Below are the code and all the weights of a small trained network. Each question names an input and a target symbol and asks about switching units off, where a switched-off unit gives its printed mean instead of its output.

import numpy as np


def w(rows, s, z=0):
    codes = np.array(rows[::2]) - 128.0
    scale = np.full(codes.shape[1], s)
    scale[-1] = z or s
    return codes * scale


def norm(h):
    return h / np.sqrt((h * h).mean(-1, keepdims=True) + 1e-5)


def f(y):
    return y / 2 * (1 + np.tanh(0.7978845608 * (y + 0.044715 * y**3)))


def softmax(a):
    e = np.exp(a - a.max(-1, keepdims=True))
    return e / e.sum(-1, keepdims=True)


def log_softmax(a):
    a = a - a.max(-1, keepdims=True)
    return a - np.log(np.exp(a).sum(-1, keepdims=True))


def net(x, mask):
    ids = ['ΓΘΞΨΩαεζημπστφ'.index(c) for c in x.split()]
    T = len(ids)
    res = E[ids] + P[:T]
    q, k, v = (norm(res) @ M[0].T for M in (Q, K, V))
    z = softmax(np.where(np.tri(T) > 0, q @ k.T / 3**0.5, -1e9)) @ v
    res = res + np.where(mask[0], z, O[0][:, -1]) @ O[0][:, :-1]
    y = f(norm(res) @ A[0][:, :-1].T + A[0][:, -1])
    res = res + np.where(mask[1:9], y, B[0][:, -1]) @ B[0][:, :-1]
    return log_softmax(norm(res)[-1] @ U[:, :-1].T + U[:, -1])


Q, K, V, O, A, B = {}, {}, {}, {}, {}, {}
E = w([
[124,118,113,106,149,137],'Γ',
[129,100,148,139,146,47],'Θ',
[156,116,152,161,184,76],'Ξ',
[115,123,119,108,132,138],'Ψ',
[167,169,152,192,146,121],'Ω',
[138,134,121,118,155,153],'α',
[133,137,131,102,116,117],'ε',
[117,123,106,117,152,152],'ζ',
[130,137,117,126,145,172],'η',
[119,130,115,117,133,154],'μ',
[149,143,131,109,131,134],'π',
[21,163,113,174,5,107],'σ',
[128,162,123,141,116,194],'τ',
[147,161,141,117,99,144],'φ',
],0.023)
P = w([
[110,116,146,68,122,139],'0',
[115,154,69,55,141,129],'1',
[102,228,66,86,192,81],'2',
[78,143,193,102,154,120],'3',
[107,55,234,155,108,138],'4',
[179,79,68,207,114,74],'5',
[171,172,12,183,157,59],'6',
[77,171,168,91,188,157],'7',
[111,111,208,148,147,153],'8',
],0.012)
Q[0] = w([
[164,176,39,4,121,163],'head 1',
[200,39,85,190,82,121],'head 1',
[152,138,44,211,121,53],'head 1',
],0.016)
K[0] = w([
[103,75,252,112,154,132],'head 1',
[114,161,101,120,175,79],'head 1',
[69,212,139,109,147,133],'head 1',
],0.022)
V[0] = w([
[240,136,188,78,142,86],'head 1',
[113,164,126,141,44,132],'head 1',
[79,93,131,86,118,5],'head 1',
],0.018)
O[0] = w([
[125,90,180,194,150,179,99],'head 1',
[59,121,7,183,114,29,105],'head 1',
[38,176,207,99,182,116,1],'head 1',
],0.018,0.0046)
A[0] = w([
[14,130,53,176,52,67,255],'neuron 1',
[149,47,63,219,69,107,117],'neuron 2',
[111,158,106,148,93,193,145],'neuron 3',
[116,172,164,36,96,171,131],'neuron 4',
[175,119,199,241,188,7,175],'neuron 5',
[72,145,166,169,162,180,98],'neuron 6',
[42,204,183,116,121,119,121],'neuron 7',
[148,174,54,56,68,134,174],'neuron 8',
],0.016,0.0097)
B[0] = w([
[126,187,233,121,7,133,243],'neuron 1',
[91,181,71,111,190,176,225],'neuron 2',
[121,104,145,112,126,63,156],'neuron 3',
[125,200,86,140,119,120,205],'neuron 4',
[171,208,39,234,163,59,187],'neuron 5',
[143,102,120,154,75,84,182],'neuron 6',
[95,25,42,88,125,144,187],'neuron 7',
[123,79,158,164,188,56,251],'neuron 8',
],0.017,0.013)
U = w([
[121,185,121,8,132,206,159],'Γ',
[6,141,159,107,221,128,126],'Θ',
[116,140,223,133,193,180,189],'Ξ',
[62,98,40,29,149,129,113],'Ψ',
[114,143,49,173,176,247,88],'Ω',
[247,119,157,90,89,183,178],'α',
[25,44,73,207,123,95,28],'ε',
[186,217,162,29,181,88,88],'ζ',
[217,38,69,74,186,121,117],'η',
[142,80,172,103,184,3,132],'μ',
[165,82,162,249,110,117,101],'π',
[84,138,181,93,69,69,254],'σ',
[203,124,56,113,16,97,119],'τ',
[63,236,122,179,107,174,103],'φ',
],0.012,0.0052)

Each question gives the input, a string of symbols that net reads in full, and the target symbol t.
The units are the heads (3 rows each of Q, K, V and O) and the neurons (one row each of A and B). Each row of codes is followed by its name. A weight is (code - 128) times the scale printed after its matrix; where a second scale follows, it is the last column's (O, A, B and U).
mask holds one flag per unit, heads first, then neurons. A switched-off unit (its flag False) gives its mean, the last column of its rows in O or B, instead of its output. The means were averaged over made-up inputs and are rounded, as every weight is.
A unit's drop is (log p(t) with every unit on - log p(t) with that unit switched off) / (log p(t) with every unit on - log p(t) with every unit switched off).
The circuit of an input: a set's keep is (log p(t) with only the set's units on - log p(t) with every unit switched off) / (log p(t) with every unit on - log p(t) with every unit switched off). Starting from all 9 units, units are removed one at a time, each time the one whose removal leaves the highest keep (on an exact tie, the one counted first), for as long as the keep stays at least 0.8.
units of the circuit, in order: the units of the circuit, biggest drop first
k most important neurons: the k neurons with the biggest drops, biggest first
drop when u is switched off: that unit's drop, to one decimal
input τ π π η π τ Γ ζ, target π: units of the circuit, in order	[head 1; neuron 6]
input ζ σ σ Ψ η τ π η π, target τ: units of the circuit, in order	[head 1]
input σ α τ Ψ ζ Ω τ, target Ψ: units of the circuit, in order	[head 1; neuron 7]
input ζ ε ε Θ ε μ Ξ α, target ε: 2 most important neurons	[neuron 7; neuron 6]
input ε α σ μ μ τ, target σ: units of the circuit, in order	[head 1; neuron 1]
input Γ φ Ξ, target φ: units of the circuit, in order	[head 1; neuron 1; neuron 2]
input η Ψ Ψ π, target η: units of the circuit, in order	[head 1; neuron 1]
input Ω Ψ φ μ τ Ψ Γ, target μ: 2 most important neurons	[neuron 8; neuron 2]
input τ Ω τ α Ψ, target Ω: units of the circuit, in order	[neuron 2; head 1]
input φ ε ε ζ ε, target ε: units of the circuit, in order	[head 1; neuron 7; neuron 5]
input π ζ Ξ μ τ, target ζ: 2 most important neurons	[neuron 1; neuron 4]
input μ ε π π π, target ε: units of the circuit, in order	[head 1; neuron 7; neuron 6]
input Ψ ε ζ α α, target ε: 3 most important neurons	[neuron 7; neuron 6; neuron 2]
input τ τ μ, target τ: most important neuron	[neuron 1]
input Γ α ζ μ Ω Ξ φ, target μ: units of the circuit, in order	[neuron 8; head 1]
input σ τ ε τ ε, target τ: 2 most important neurons	[neuron 1; neuron 2]
input ε Θ Ψ Θ, target Ψ: 3 most important neurons	[neuron 7; neuron 8; neuron 1]
input Γ ε τ Ω Ω τ π φ, target Ω: units of the circuit, in order	[head 1; neuron 2]
input Γ μ ε φ ε, target μ: 2 most important neurons	[neuron 8; neuron 1]
input Ω α Ω α σ π, target Ω: most important neuron	[neuron 2]
input μ Ξ μ Ξ τ Θ φ, target Ξ: drop when neuron 2 is switched off	0.1
input ε α π τ π, target α: drop when head 1 is switched off	1.0
input Ξ η τ ε, target Ξ: drop when neuron 5 is switched off	0.0
